Each row of numbers belongs to one of the objects below and depends on some of the facts about them. Some rows are named. Which object is each other row?

Some facts about the objects:
z508	π	1; z393	π	102; z409	π	613; z992	π	102; z68	π	613; z737	π	1
z92	π	1; z375	π	1; z645	π	613; z179	π	1; z592	π	835; z723	π	102
z99	π	835; z110	π	613; z64	π	613; z882	π	835; z752	π	613; z608	π	102
z80	π	613; z964	π	613; z613	π	613; z536	π	102; z232	π	102; z990	π	613
z67	π	102; z928	π	102; z961	π	1; z949	π	102; z800	π	613; z50	π	835
z553	π	613; z966	π	102; z638	π	613; z691	π	1; z147	π	613; z798	π	835
z72	π	102; z902	π	1; z90	π	835; z265	π	102; z312	π	1; z288	π	1
z365	π	102; z566	π	102; z671	π	1; z295	π	835; z87	π	102; z330	π	102
z708	π	613; z285	π	102; z162	π	102; z258	π	102; z408	π	102; z201	π	613
z559	π	102; z27	π	835; z268	π	1; z208	π	102; z818	π	102; z774	π	102
z244	π	835; z185	π	835; z745	π	1; z460	π	613; z899	π	1; z876	π	835
z605	π	102; z107	π	613; z451	π	835; z885	π	102; z864	π	102; z974	π	102
z382	π	1; z334	π	102; z521	π	613; z508	Φ	b; z393	Φ	a; z409	Φ	a
z992	Φ	a; z68	Φ	a; z737	Φ	a; z92	Φ	a; z375	Φ	c; z645	Φ	a
z179	Φ	a; z592	Φ	a; z723	Φ	a; z99	Φ	a; z110	Φ	a; z64	Φ	a
z882	Φ	b; z752	Φ	a; z608	Φ	a; z80	Φ	b; z964	Φ	b; z613	Φ	a
z536	Φ	a; z232	Φ	b; z990	Φ	a; z67	Φ	a; z928	Φ	a; z961	Φ	a
z949	Φ	b; z800	Φ	b; z50	Φ	a; z553	Φ	a; z966	Φ	a; z638	Φ	b
z691	Φ	a; z147	Φ	a; z798	Φ	b; z72	Φ	a; z902	Φ	a; z90	Φ	b
z265	Φ	c; z312	Φ	c; z288	Φ	c; z365	Φ	a; z566	Φ	b; z671	Φ	a
z295	Φ	a; z87	Φ	b; z330	Φ	a; z708	Φ	a; z285	Φ	a; z162	Φ	a
z258	Φ	a; z408	Φ	b; z201	Φ	b; z559	Φ	a; z27	Φ	a; z268	Φ	c
z208	Φ	a; z818	Φ	b; z774	Φ	b; z244	Φ	c; z185	Φ	b; z745	Φ	a
z460	Φ	a; z899	Φ	b; z876	Φ	a; z605	Φ	a; z107	Φ	c; z451	Φ	b
z885	Φ	b; z864	Φ	a; z974	Φ	a; z382	Φ	a; z334	Φ	b; z521	Φ	a
z393	κ	z671; z409	κ	z365; z68	κ	z638; z110	κ	z87; z752	κ	z990; z608	κ	z899
z964	κ	z745; z990	κ	z50; z800	κ	z536; z50	κ	z974; z638	κ	z608; z72	κ	z723
z312	κ	z201; z365	κ	z902; z671	κ	z964; z87	κ	z508; z708	κ	z312; z201	κ	z566
z208	κ	z110; z818	κ	z451; z185	κ	z752; z745	κ	z521; z460	κ	z107; z899	κ	z208
z107	κ	z268; z451	κ	z185; z974	κ	z409; z334	κ	z708; z393	Σ	z147; z393	Σ	z752
z393	Σ	z521; z393	Σ	z285; z393	Σ	z179; z992	Σ	z288; z992	Σ	z608; z992	Σ	z80
z992	Σ	z899; z992	Σ	z508; z68	Σ	z365; z68	Σ	z882; z68	Σ	z961; z723	Σ	z162
z723	Σ	z72; z723	Σ	z592; z723	Σ	z882; z110	Σ	z864; z110	Σ	z949; z110	Σ	z818
z110	Σ	z312; z110	Σ	z961; z64	Σ	z645; z64	Σ	z80; z64	Σ	z99; z64	Σ	z902
z64	Σ	z312; z613	Σ	z949; z613	Σ	z334; z536	Σ	z90; z232	Σ	z72; z232	Σ	z902
z232	Σ	z365; z232	Σ	z330; z232	Σ	z185; z990	Σ	z559; z990	Σ	z27; z990	Σ	z864
z990	Σ	z375; z990	Σ	z72; z990	Σ	z691; z67	Σ	z288; z67	Σ	z50; z67	Σ	z737
z67	Σ	z691; z800	Σ	z92; z553	Σ	z90; z553	Σ	z201; z638	Σ	z50; z638	Σ	z885
z638	Σ	z964; z638	Σ	z375; z638	Σ	z365; z638	Σ	z312; z638	Σ	z408; z566	Σ	z285
z566	Σ	z798; z671	Σ	z90; z671	Σ	z50; z671	Σ	z99; z671	Σ	z592; z671	Σ	z185
z295	Σ	z691; z708	Σ	z559; z708	Σ	z964; z258	Σ	z90; z258	Σ	z864; z258	Σ	z375
z258	Σ	z608; z258	Σ	z902; z268	Σ	z774; z268	Σ	z949; z268	Σ	z244; z268	Σ	z265
z208	Σ	z885; z208	Σ	z92; z208	Σ	z334; z745	Σ	z99; z745	Σ	z798; z460	Σ	z27
z460	Σ	z244; z460	Σ	z179; z460	Σ	z334; z876	Σ	z961; z876	Σ	z185; z107	Σ	z559
z107	Σ	z645; z382	Σ	z92; z382	Σ	z99

Known rows:
[ 43 -27 -19 -29  11   5  -9  -1  12  10 -30 -15  70 -11 -31  28]: z244
[-28  -4   6  11 -24 -18 -10 -17  20 -33 -16 -21  -7   5  -3  16]: z645
[ 26  37 -17 -14  15  -2  28   4 -35  53  31  64 -23 -29   1  -5]: z638
[-17  -6   6  -8 -11  -7 -18  -4  12 -37 -16 -34  -3   3  -2   6]: z162
[ -5 -25  -5 -29 -60   1   9  21  -2  66   5  44 -62  25 -25 -23]: z208
[ 27  51 -27  22  37 -49  56  59   0   2   8  -9  31  22  23  -4]: z964
[-27  -3 -19  12 -36 -18   7 -31  18 -54 -13 -10 -10  16 -10  26]: z559
[-11 -19 -26 -25  -5  45 -29 -18  -6  33 -21  20 -28  48  -5 -42]: z613
[-25   1  38  50 -18 -24 -20  -1  33   1  -5 -46 -19 -13 -10  18]: z99
[-56  -3 -12  29  -1  50 -29  -7 -17   7  -6  46  -4   3   9 -24]: z258
[-44   2 -11  28 -12  27 -24 -23  -1  17 -11  30 -26  15   2  -8]: z992
[-17 -14   5 -32 -52 -18  18  39  -8 -30   8   2 -18 -21 -17   3]: z608
[-21 -11   0  -6 -15  -5 -11  -3  17 -29 -11 -33   2   1  -7   0]: z605
[-18  -4   5  -4 -17  -3 -24  -9  14 -34 -12 -38  -2  -5   2   4]: z330
[ 44   0 -35 -53  55 -17   6   1  -8  12  20 -25  22   2 -15 -27]: z949
[-46   0 -22  31 -20  20 -11 -34  -5  -2 -15  42 -28  27  -1   7]: z67
[ 12 -24  22 -26 -20 -19 -14   8 -16 -28 -29 -16 -19 -13  57   8]: z365
[ 19  54 -18   2  54  21 -19 -24 -26  52  13  33  -7 -32  21  -8]: z232
[-25   1   9   3 -13  -2 -24   4  12 -32 -14 -30   0  -6   3  -1]: z592
[ 28 -13 -10   7   3  -6  -1  -4  14   7 -25  -6  67 -25 -32  49]: z288
[ 28  17 -19 -14  44 -34  12  -2   4  -1  30 -27  23 -24 -11  -2]: z408
[  2   4  33  34 -19  29  38 -11 -25 -32 -30  62 -60  42 -19   6]: z708
[-38  13  14  46 -19  23 -30 -27   4  29 -17  27 -39   4  13   3]: z64
[-21  -8   0  -7 -15  -9 -14  -4  17 -33 -11 -26  -5   8  -9   2]: z966
[ 24 -13 -16  -3   7   2  -6   0   8  -1 -28   1  72 -28 -30  47]: z375
[ 32  13  -6 -33  21 -40  42  24 -12   9  40  -2   7 -37 -17  -1]: z87

Which object is each row?
Some rows may be objects named above.
[ -5   5  15 -11 -30  -4   6  14   2 -38 -12 -11 -12   1  21  15] : z72
[-16   7   1  20 -23  26   4  19  -6  21 -16  37 -25  46  22 -16] : z393
[ 46  59  43 -24  25  17  31   1  -4   9  80 -23  47 -38  24   2] : z185
[-29  41  27  80 -23   9   0  43  14  51 -26  24 -27  39  35  -9] : z745
[-56  -4 -10  30  -1  48 -29  -8 -17   6  -6  44  -7   2   8 -24] : z258
[ 31  10  -9 -45   3 -57  48  34 -15  15  50   7   0 -52 -29   6] : z899
[-49  36  22  66  -3  40 -10  60  -8  38 -23  37  -9  23  49 -25] : z671
[ -4 -22 -11 -20 -26  33   9   6 -12  24 -10  38 -24  57   9 -31] : z460
[ 44   9   7  26  31 -11  31   5  -3  82  42  25 -24  12  -7 -19] : z800
[ 47   1  11  24  31 -10  28   4  -5  88  37  31 -21  12  -7 -20] : z800
[ -4  35  15 -28 -30  44 -26   3 -29  29 -24  39 -48  -2  43  -3] : z68
[-19 -20 -15  15  88   5   6  40 -16  -4  57  -2  69 -62 -12 -36] : z90
[ 84 -15  58  -2  24  20  37  22 -11 -19 -48   0  31 -22 -48  48] : z312
[ -7   3  19 -10 -32  -5  10  11   3 -41 -12 -12 -10   2  16  12] : z72
[ 34 -19 -26 -17  12  46 -27 -13  -8  60 -39  47  45   9 -20  12] : z268
[-23  -5  25  55 -18  13 -30 -17  23  61 -15   7 -46  22  -8  -8] : z382
[-28 -11  -8  -6 -12   1 -15  -7   4 -40 -13 -26   7   7  -4  -3] : z864
[-25  34   1  -7 -11  52 -62 -22 -12  27 -32  24 -35  -3  33  -8] : z876
[-25 -17   6   3  -7 -13 -22  -3   4 -30 -15 -30  -7 -13  14   9] : z902
[ 27  16   2  20  40 -47  14  -8  15  20  38 -29   8 -32 -15   9] : z798
[ 45  23   8 -23  30 -20  38  18  -6   4  47 -19  28 -17   0  -3] : z818
[ 10 -21  18 -24 -22 -14 -10  10 -13 -33 -28 -16 -22 -10  55   7] : z365
[ 33   9 -11 -47   2 -48  45  36 -14  11  48   3   1 -53 -27   5] : z899
[-23  36   4  -5  -4  51 -55 -21 -14  24 -31  18 -36  -6  35 -10] : z876
[-21  -2  45  47 -19 -20 -24   3  36   4  -2 -43 -21 -11  -3  17] : z99
[ 74 -23  -4 -45  44 -20  52  28 -11  11  26 -18   6  16 -31 -30] : z334
[ -6  25  12 -33  -6  15 -42  -8   3 -22 -30 -41 -14 -13  23   3] : z961
[  3 -35  33   1 -30 -16  10  -6  -2 -37  16  -6  10   4  51   9] : z50
[-23   2  -5   7 -12 -15 -17   8  20 -27 -25 -36   5  15  -3  -5] : z521
[-34  21  -4   9 -14  33 -36 -23 -14  19 -21  28 -32   7  23  -6] : z723
[ -3 -31  24  20 -23 -33 -17   3  48  20  -9 -57 -23  32 -31  -1] : z92
[ 35   6  -1  23 -16  22  25 -13 -10  41 -25  78  37  -1  -8  47] : z107
[-16  10 -15 -49 -54  32 -12  12 -30  32 -10  55 -50   1  13 -13] : z110
[  0 -19 -13 -13 -24  36  10   9 -16  16 -11  38 -27  58  11 -38] : z460
[-11  15 -11 -47 -50  34 -10  15 -30  29  -7  56 -47  -5  13 -16] : z110
[-14 -18 -33 -25  -9  42 -32 -20  -8  33 -24  22 -30  50  -1 -41] : z613
[ 27  22  -1  11  42 -44  15  -6  11  20  28 -33   9 -34 -14   8] : z798
[-22  -3  42  49 -21 -25 -19  -2  37   6  -2 -44 -22 -13  -9  17] : z99
[ 34  33  -9 -26  52 -23   0 -10  -4   5  21 -30  14 -38   2   1] : z882
[  6   0  46 -10 -44  13  23 -10  20 -32  46 -25  31  25  21   6] : z752
[-20  37   3  -8  -6  49 -52 -23 -13  27 -36  20 -36  -8  34 -10] : z876
[-22  -5  29  61 -20  14 -33 -17  25  64  -8   8 -43  22  -5  -9] : z382
[ 25  26  -5  31  54   4   7 -26 -12  49  19  30 -24  -8 -17 -11] : z566
[ 51  -9  33   1  71  -6  57  36 -23 -31  27 -11  14 -25 -36 -16] : z201
[ 48  34  22 -17  22  -7  50   6   0   1  76 -17  44  -4  -1   2] : z451
[-13  -3   6  16 -47  36  19 -51 -16  -7  27  65  -4  48  45   3] : z990

Now the same objects, written a new way:
Named rows:
[  8 -34 -56  47 -11  39  -7 -19  21  -3  32  -9 -34  -1 -27 -22]: z268
[  5 -27 -27  28 -35  -5   7  17   4 -16  19   7 -15 -27 -42 -40]: z244
[-11 -34 -18   5 -17 -51   6   1  15  16  -6  -2 -10   1 -40   2]: z774
[ 10 -24 -30  28 -27   7   8  16  11 -19  19   7 -17 -18 -39 -41]: z265
[-10   9   7   0  -9  -6  30   6 -16 -14  -7   2   4 -10  27   7]: z559
[-11  40  -6  24   1  24   3   7  33  26  25 -27 -21  23  19  -8]: z990
[  0  37  24  10 -20   8  21  42   1  31 -19  13   8  -5  23 -12]: z50
[ -9  26  18   5 -10  26   8  30   0  36  10  11  -8   7  -4   6]: z974
[ -7  19  16  12 -15  30   7  33  -9  41  15  14 -11  14  -4  11]: z409
[  1   5  -6 -35  28  26 -40  13 -18  -7  26 -31  12  23  45 -15]: z671
[  5   6  21 -16  -6  10  -3   4  -8 -14 -12  16  -8 -11  45   5]: z592
[-26  37  16 -25 -11  11 -10  10  20  49  28  18 -10 -27 -10   6]: z752
[ -7  26  -4  24  40  -7   2   0 -17 -49  14  -8 -26  12  -1  10]: z708
[ -4   1  18  -7 -14 -10  10   0  -6 -17  -9  14 -15 -13  53   8]: z72
[ -6  21  -6  26  20  27   6 -19   0  -6  26 -25  10  14  20  10]: z67
[ 18  -4  -7  61 -22  12  -1   7  -5 -25  -2   2  36 -23 -17 -28]: z288
[  3  17 -12  11  39  42  -3  -8  -9   3   9 -16   4  19  15   1]: z64
[  1 -20   8  32  -4 -41   0  -6   5   8 -33   6  43  -1 -32  10]: z80
[  0  14   0   0  17  31 -10 -15  -6  -2  10  -8  -1  11  25   9]: z553
[ 21 -17  12 -22 -19 -28  -7 -22  19  -2 -14 -13  15  11 -54  10]: z87
[ -9  19  -5  19   1  16  10 -14  -2  -7  17 -16   4   6  22  18]: z295
[-31  -7  14 -48 -10  -1 -21  15 -34  13  47   2  10 -18  -2  11]: z521
[-21   7  10 -25  -8  12  -4 -10 -17  14  33  16  -8 -20  -9  29]: z147
[-10   8   2 -10   4  21   5  -6 -10   5  12  -1  -4  -5  15   8]: z928
[ -5  -2 -10 -32  25   9  26  15 -32  16 -18  22   1 -15   3 -15]: z92
[-10   9   4 -12   7  18   2  -8 -11   4  13   0  -6  -6  12   9]: z605

Rows to name:
Some rows may be objects named above.
[-26   0  -4 -44   9  22 -40   3 -15  13  71 -22  -1   1   0   9] : z393
[-30   0  -7 -40  10  19 -40   1 -15  16  73 -25  -2   4  -6  11] : z393
[ 10   7  16  -6 -16 -54 -27  20  58  22 -49  13   8  -6   6 -23] : z185
[ -2  10   6  -2   5   6  25  10 -22  -3  -8   7  15 -10  24  -1] : z645
[ 26  13   7 -41  -2  31   2 -22  14 -32   6 -24 -27  17  24   0] : z68
[ -4   2  -7 -28  26  17  27  15 -34  14 -24  18   1 -16  -1 -14] : z92
[ -4  -9   9  10  35 -30 -60 -17  -2  -3   8  19  -5   8 -70  29] : z566
[  7  15  28  16 -25  19  25  43 -23  19 -19  22   4   7  27   5] : z902
[ -1  -2   9 -22 -12  -5  19  16  -9 -16 -13  16 -20  -8  43  -5] : z961
[  4   7 -14 -24  46  43  -6  -4 -18  19   1  -1  -4   7   0  -8] : z382
[-23 -10 -33   4  16  33  16 -33   7  26  33  -8 -33   2  10  18] : z460
[  0   0   9 -14 -12  -5  18  13  -6 -15 -11  11 -19 -11  42  -1] : z961
[-14 -20  -8  11  14 -76   4  11  -4 -14 -23  22 -19  -7 -69   2] : z334
[ -7   2  -4 -47  31  30 -35  19 -35  13  32 -16  20   6  12 -13] : z745
[ 23  11  -3 -36   5  31  29 -25   9 -26  17 -36 -29  25  -4  -9] : z110
[-10  41  -5  24   2  22   5   7  35  26  23 -26 -19  22  19  -6] : z990
[ 21  25  25 -22 -14   8  37 -18 -11 -34  -2 -12  29  -8  -2   5] : z608
[ -7   5  -5   1   3 -39 -30  -2  56  42 -14  -6  14  -6 -30 -14] : z451
[-14  -1 -27 -13  16  15  23  -3  -7  13  22 -16 -33   6  -1  -8] : z613
[ 35 -13  -9 -11   9 -13  -9 -26  33 -11 -18 -36   6  38 -40  -8] : z638
[ 13 -29  14   3 -23 -44 -25   3  21  -5 -34  13  -5   4   3   6] : z882
[ -8   0 -11   0  -9 -59  -6   8  56  23 -29  -8   2  -3 -19 -26] : z818
[-23  -9 -32   5  13  34  13 -29   3  26  34  -8 -29   2   7  16] : z460
[-28   0  -5 -43   9  22 -40  -1 -18  18  74 -24   1   5  -2  11] : z393
[-12   1 -28 -12  16  17  23  -6  -7  15  22 -12 -31   7  -4  -4] : z613
[-16   0 -29 -16  16  23  19  -2  -4   9  21 -14 -34   8  -5  -3] : z613
[-11  41  -7  23   5  21   0  10  38  27  24 -29 -16  23  22  -9] : z990
[ 16 -17  -5  17   6 -15 -44 -21  33  -4 -16 -14  -8  34   3   6] : z232
[  2  17  -7  18  21  32  -1 -17   0  -4  12 -24   0  20  30   9] : z258
[  6   6  -5  -5  12  23  -9  -7   2  -9   7  -6 -24  11  41   2] : z876
[  5   7   1   1   9  31 -21 -17  10  -6  14  -6 -28  18  49  12] : z723
[ -8 -38 -12   2 -16 -56  16   6  11  15 -22   5 -11  -3 -36  -6] : z949
[  9 -20  17  10 -14 -40 -16  -1   9  -1 -40  18  27  -3  -6   3] : z90
[-23  -7 -31   2  11  34  11 -33   4  23  31 -12 -33   4   5  16] : z460
[ -8 -34  -4  -7 -12 -64 -14  34 -11  -2 -16 -23  36   7  -2 -21] : z964
[  0  -1  -8 -33  24  14  22  14 -30  18 -22  20   1 -16   1 -10] : z92
[ -1  35  22  10 -17   9  19  42   0  22 -17  17   7  -3  23 -10] : z50
[ 21  12 -13 -57  22  39  29 -17 -10  -2   8 -24 -19  16 -31 -16] : z208
[ -3  23  -7  31  21  34   8 -26  -6   1  23 -27  26  18   7  13] : z992
[ 23 -24 -37  67  -3  47 -15 -23  13 -17   5  -3   3  -5  -5 -23] : z107
[ -7 -39  -5  -7 -10 -66 -13  34  -5  -3 -15 -22  39   9  -5 -21] : z964
[ -6  -5   5  12  33 -28 -62 -14  -2 -10   7  19  -6  10 -70  30] : z566
[ 22  -3 -10  57   7 -22  -6  31 -15 -72 -19  25 -15 -20 -36 -41] : z312
[  2 -27  12 -12   1 -26 -33  -6   3  31 -21  27  21  -9 -43  13] : z798
[  5  12  29   3 -28  15  21  52 -14  14 -18  29 -19  10  36  -6] : z365
[  5   7   7 -29  17  15   8   7 -29   6 -26  24  14 -17  17 -10] : z99
[  7 -28 -22  -4  30 -12 -20 -11   9  33 -30   1   4  12 -44 -11] : z800
[  1  -8  16  25  18 -62 -32   4  -1 -32 -25  19   1   3 -37  20] : z201
[  5  15  29  14 -21  16  24  40 -21  21 -16  25   3   7  27   7] : z902

